Below are the code and all the weights of a small trained network. Each question names an input and a target symbol and asks about switching units off, where a switched-off unit gives its printed mean instead of its output.

import numpy as np


def w(rows, s, z=0):
    codes = np.array(rows[::2]) - 128.0
    scale = np.full(codes.shape[1], s)
    scale[-1] = z or s
    return codes * scale


def norm(h):
    return h / np.sqrt((h * h).mean(-1, keepdims=True) + 1e-5)


def f(y):
    return np.maximum(y, 0)


def softmax(a):
    e = np.exp(a - a.max(-1, keepdims=True))
    return e / e.sum(-1, keepdims=True)


def log_softmax(a):
    a = a - a.max(-1, keepdims=True)
    return a - np.log(np.exp(a).sum(-1, keepdims=True))


def net(x, mask):
    ids = ['αδηθλμξσφψω'.index(c) for c in x.split()]
    T = len(ids)
    res = E[ids] + P[:T]
    u = 0
    for l in range(3):
        r = norm(res)
        for j in range(2):
            rows = slice(2 * j, 2 * j + 2)
            q, k, v = (r @ M[l][rows].T for M in (Q, K, V))
            z = softmax(np.where(np.tri(T) > 0, q @ k.T / 2**0.5, -1e9)) @ v
            o = O[l][rows]
            res = res + np.where(mask[u + j], z, o[:, -1]) @ o[:, :-1]
        u += 2
        y = f(norm(res) @ A[l][:, :-1].T + A[l][:, -1])
        res = res + np.where(mask[u : u + 8], y, B[l][:, -1]) @ B[l][:, :-1]
        u += 8
    return log_softmax(norm(res)[-1] @ U[:, :-1].T + U[:, -1])


Q, K, V, O, A, B = {}, {}, {}, {}, {}, {}
E = w([
[211,154,73,208,64,173],'α',
[128,168,211,147,157,103],'δ',
[88,183,56,25,139,113],'η',
[21,73,98,2,147,101],'θ',
[179,221,118,128,57,130],'λ',
[99,142,156,196,163,133],'μ',
[161,167,156,73,139,175],'ξ',
[142,214,175,163,124,87],'σ',
[140,84,161,133,131,173],'φ',
[129,114,101,179,74,96],'ψ',
[151,206,124,247,122,100],'ω',
],0.0086)
P = w([
[142,120,122,81,187,129],'0',
[2,130,84,41,88,175],'1',
[140,86,123,169,67,114],'2',
[181,77,93,163,214,103],'3',
[48,231,128,106,121,169],'4',
[134,95,240,56,190,202],'5',
],0.0075)
Q[0] = w([
[125,158,195,141,254,57],'0.h1',
[124,50,58,129,70,111],'0.h1',
[214,133,122,155,152,149],'0.h2',
[86,164,208,105,113,243],'0.h2',
],0.0064)
K[0] = w([
[156,164,124,116,63,141],'0.h1',
[121,166,94,69,242,157],'0.h1',
[254,138,127,179,213,56],'0.h2',
[114,145,183,156,31,144],'0.h2',
],0.0061)
V[0] = w([
[103,83,122,125,194,86],'0.h1',
[139,133,127,139,71,142],'0.h1',
[11,120,3,31,97,209],'0.h2',
[105,135,127,121,133,87],'0.h2',
],0.0048)
O[0] = w([
[70,131,93,169,178,165,15],'0.h1',
[136,3,103,121,74,163,142],'0.h1',
[215,226,197,219,139,122,254],'0.h2',
[103,182,66,168,65,123,92],'0.h2',
],0.0053,0.0012)
A[0] = w([
[188,82,55,205,93,132,143],'0.n1',
[137,156,232,105,143,237,29],'0.n2',
[116,135,85,92,196,76,254],'0.n3',
[39,128,126,186,38,109,52],'0.n4',
[181,29,116,115,84,190,228],'0.n5',
[3,173,208,136,130,171,12],'0.n6',
[178,72,52,112,69,97,230],'0.n7',
[192,149,85,87,36,111,78],'0.n8',
],0.0045,0.00095)
B[0] = w([
[124,104,193,2,175,111,181],'0.n1',
[90,107,158,137,88,160,254],'0.n2',
[208,84,135,158,98,145,184],'0.n3',
[190,213,96,197,167,155,168],'0.n4',
[156,184,137,190,132,88,207],'0.n5',
[142,134,127,188,88,34,218],'0.n6',
[107,173,169,126,155,138,180],'0.n7',
[134,70,97,185,165,109,172],'0.n8',
],0.0063,0.0038)
Q[1] = w([
[139,1,97,21,234,145],'1.h1',
[182,157,167,115,167,122],'1.h1',
[114,137,142,115,107,215],'1.h2',
[133,196,204,173,155,138],'1.h2',
],0.0074)
K[1] = w([
[48,149,124,59,254,152],'1.h1',
[109,22,198,171,175,117],'1.h1',
[166,80,130,81,48,193],'1.h2',
[143,135,199,166,47,103],'1.h2',
],0.0065)
V[1] = w([
[196,101,170,145,119,177],'1.h1',
[168,136,90,133,212,147],'1.h1',
[106,200,205,113,120,27],'1.h2',
[147,83,161,163,253,46],'1.h2',
],0.0051)
O[1] = w([
[89,70,3,176,80,130,223],'1.h1',
[84,166,112,219,120,40,167],'1.h1',
[132,28,133,97,80,112,252],'1.h2',
[219,20,202,135,139,173,170],'1.h2',
],0.0051,0.003)
A[1] = w([
[98,130,105,222,215,252,5],'1.n1',
[197,158,143,152,220,184,254],'1.n2',
[182,173,196,151,90,76,222],'1.n3',
[132,192,198,159,22,179,182],'1.n4',
[17,134,54,195,93,186,167],'1.n5',
[97,22,140,154,140,100,193],'1.n6',
[1,180,153,148,128,111,6],'1.n7',
[26,134,191,143,158,238,145],'1.n8',
],0.0054,0.001)
B[1] = w([
[175,171,68,82,152,140,159],'1.n1',
[49,69,162,108,110,20,189],'1.n2',
[165,134,127,116,161,219,216],'1.n3',
[67,71,175,151,50,97,254],'1.n4',
[105,127,128,203,128,209,177],'1.n5',
[145,254,52,92,98,152,198],'1.n6',
[117,58,129,116,69,72,170],'1.n7',
[101,146,209,122,50,130,185],'1.n8',
],0.0052,0.0056)
Q[2] = w([
[85,104,254,102,69,185],'2.h1',
[246,83,136,175,138,127],'2.h1',
[247,57,123,168,136,138],'2.h2',
[121,113,59,78,187,125],'2.h2',
],0.0076)
K[2] = w([
[200,63,108,228,68,175],'2.h1',
[120,87,149,122,245,88],'2.h1',
[195,119,95,99,255,146],'2.h2',
[87,160,167,104,131,172],'2.h2',
],0.0085)
V[2] = w([
[103,1,76,115,33,183],'2.h1',
[161,133,211,94,110,220],'2.h1',
[120,56,164,192,86,104],'2.h2',
[114,86,116,179,120,206],'2.h2',
],0.0053)
O[2] = w([
[151,228,184,140,76,29,188],'2.h1',
[81,73,53,237,197,56,171],'2.h1',
[214,193,159,107,254,198,251],'2.h2',
[78,187,184,23,171,53,85],'2.h2',
],0.0053,0.0022)
A[2] = w([
[22,85,40,52,118,111,24],'2.n1',
[226,15,121,137,142,215,226],'2.n2',
[175,158,207,174,159,135,235],'2.n3',
[64,34,101,122,150,71,104],'2.n4',
[207,233,159,97,128,113,35],'2.n5',
[103,159,112,199,70,68,251],'2.n6',
[65,97,250,2,93,108,189],'2.n7',
[71,210,13,57,117,143,159],'2.n8',
],0.0061,0.0017)
B[2] = w([
[239,129,145,20,129,194,138],'2.n1',
[67,190,133,143,115,126,247],'2.n2',
[163,98,105,87,141,131,225],'2.n3',
[137,82,162,135,39,145,158],'2.n4',
[162,135,178,106,73,127,158],'2.n5',
[142,106,118,59,222,122,254],'2.n6',
[115,136,36,147,169,115,243],'2.n7',
[151,2,140,104,81,154,142],'2.n8',
],0.0079,0.0056)
U = w([
[120,106,57,124,86,244,82],'α',
[108,34,182,126,153,5,121],'δ',
[183,37,130,49,70,142,118],'η',
[106,107,2,158,168,49,140],'θ',
[170,200,151,79,26,156,32],'λ',
[126,105,200,241,174,123,140],'μ',
[18,221,103,134,128,171,162],'ξ',
[218,196,208,87,136,56,3],'σ',
[79,72,167,213,29,119,249],'φ',
[140,145,130,170,201,207,226],'ψ',
[138,213,77,156,230,113,72],'ω',
],0.01,0.0019)

Each question gives the input, a string of symbols that net reads in full, and the target symbol t.
The units are the heads (2 rows each of Q, K, V and O) and the neurons (one row each of A and B). Each row of codes is followed by its name. A weight is (code - 128) times the scale printed after its matrix; where a second scale follows, it is the last column's (O, A, B and U).
mask holds one flag per unit, layer by layer, with each layer's heads first. A switched-off unit (its flag False) gives its mean, the last column of its rows in O or B, instead of its output. The means were averaged over made-up inputs and are rounded, as every weight is.
A unit's drop is (log p(t) with every unit on - log p(t) with that unit switched off) / (log p(t) with every unit on - log p(t) with every unit switched off).
The circuit of an input: a set's keep is (log p(t) with only the set's units on - log p(t) with every unit switched off) / (log p(t) with every unit on - log p(t) with every unit switched off). Starting from the 12 units with the biggest drops (on a tie, the unit counted first), units are removed one at a time, each time the one whose removal leaves the highest keep (on an exact tie, the one counted first), for as long as the keep stays at least 0.8.
units of the circuit, in order: the units of the circuit, biggest drop first
k most important neurons: the k neurons with the biggest drops, biggest first
which heads matter: for each layer, one digit per head in row order, 1 if its drop is at least 0.15 and else 0, layers parted by /
input ψ ψ φ, target ψ: which heads matter => 11 / 11 / 10
input ξ ξ δ ξ, target θ: most important neuron => (0.n2)
input σ θ ω, target θ: units of the circuit, in order => (0.h2 0.n2)
input φ ψ η ψ ξ μ, target φ: units of the circuit, in order => (0.n2 2.n6)
input ψ α ξ λ μ, target μ: 2 most important neurons => (1.n5 0.n6)
input μ ξ α ξ σ φ, target λ: which heads matter => 00 / 00 / 10
input μ μ ω, target ξ: which heads matter => 11 / 10 / 10
input η ξ η σ σ, target σ: 3 most important neurons => (2.n6 2.n2 2.n7)
input μ φ φ ξ ξ φ, target δ: 3 most important neurons => (0.n1 1.n4 2.n2)
input ψ σ μ η σ μ, target ξ: 4 most important neurons => (0.n4 0.n2 1.n6 2.n7)
input ψ ψ ξ ξ, target ω: which heads matter => 11 / 11 / 11
input θ φ φ ξ ξ ξ, target δ: units of the circuit, in order => (2.h1 1.n6 0.n1 1.n2)
input ξ δ α μ, target θ: units of the circuit, in order => (1.n6 0.h2)
input φ δ σ ξ, target η: 4 most important neurons => (1.n1 1.n6 1.n4 0.n6)
input η ω θ, target φ: which heads matter => 11 / 10 / 11
input φ φ α, target δ: which heads matter => 11 / 11 / 01
input η ξ ξ ξ, target α: which heads matter => 01 / 10 / 10
input μ α φ λ, target ψ: 4 most important neurons => (1.n4 2.n2 1.n6 2.n7)
input ξ φ φ μ, target θ: 2 most important neurons => (0.n2 1.n6)
input δ μ φ μ, target δ: 2 most important neurons => (2.n7 2.n4)
input φ φ ξ, target δ: which heads matter => 01 / 10 / 11
input α ξ ψ ψ σ, target σ: which heads matter => 00 / 00 / 01
input φ ω μ λ, target η: most important neuron => (0.n1)
input ω σ η δ, target ξ: 3 most important neurons => (2.n2 1.n6 0.n3)
input φ μ δ μ, target η: which heads matter => 11 / 10 / 01
input ψ σ ξ μ φ ξ, target σ: which heads matter => 00 / 11 / 11
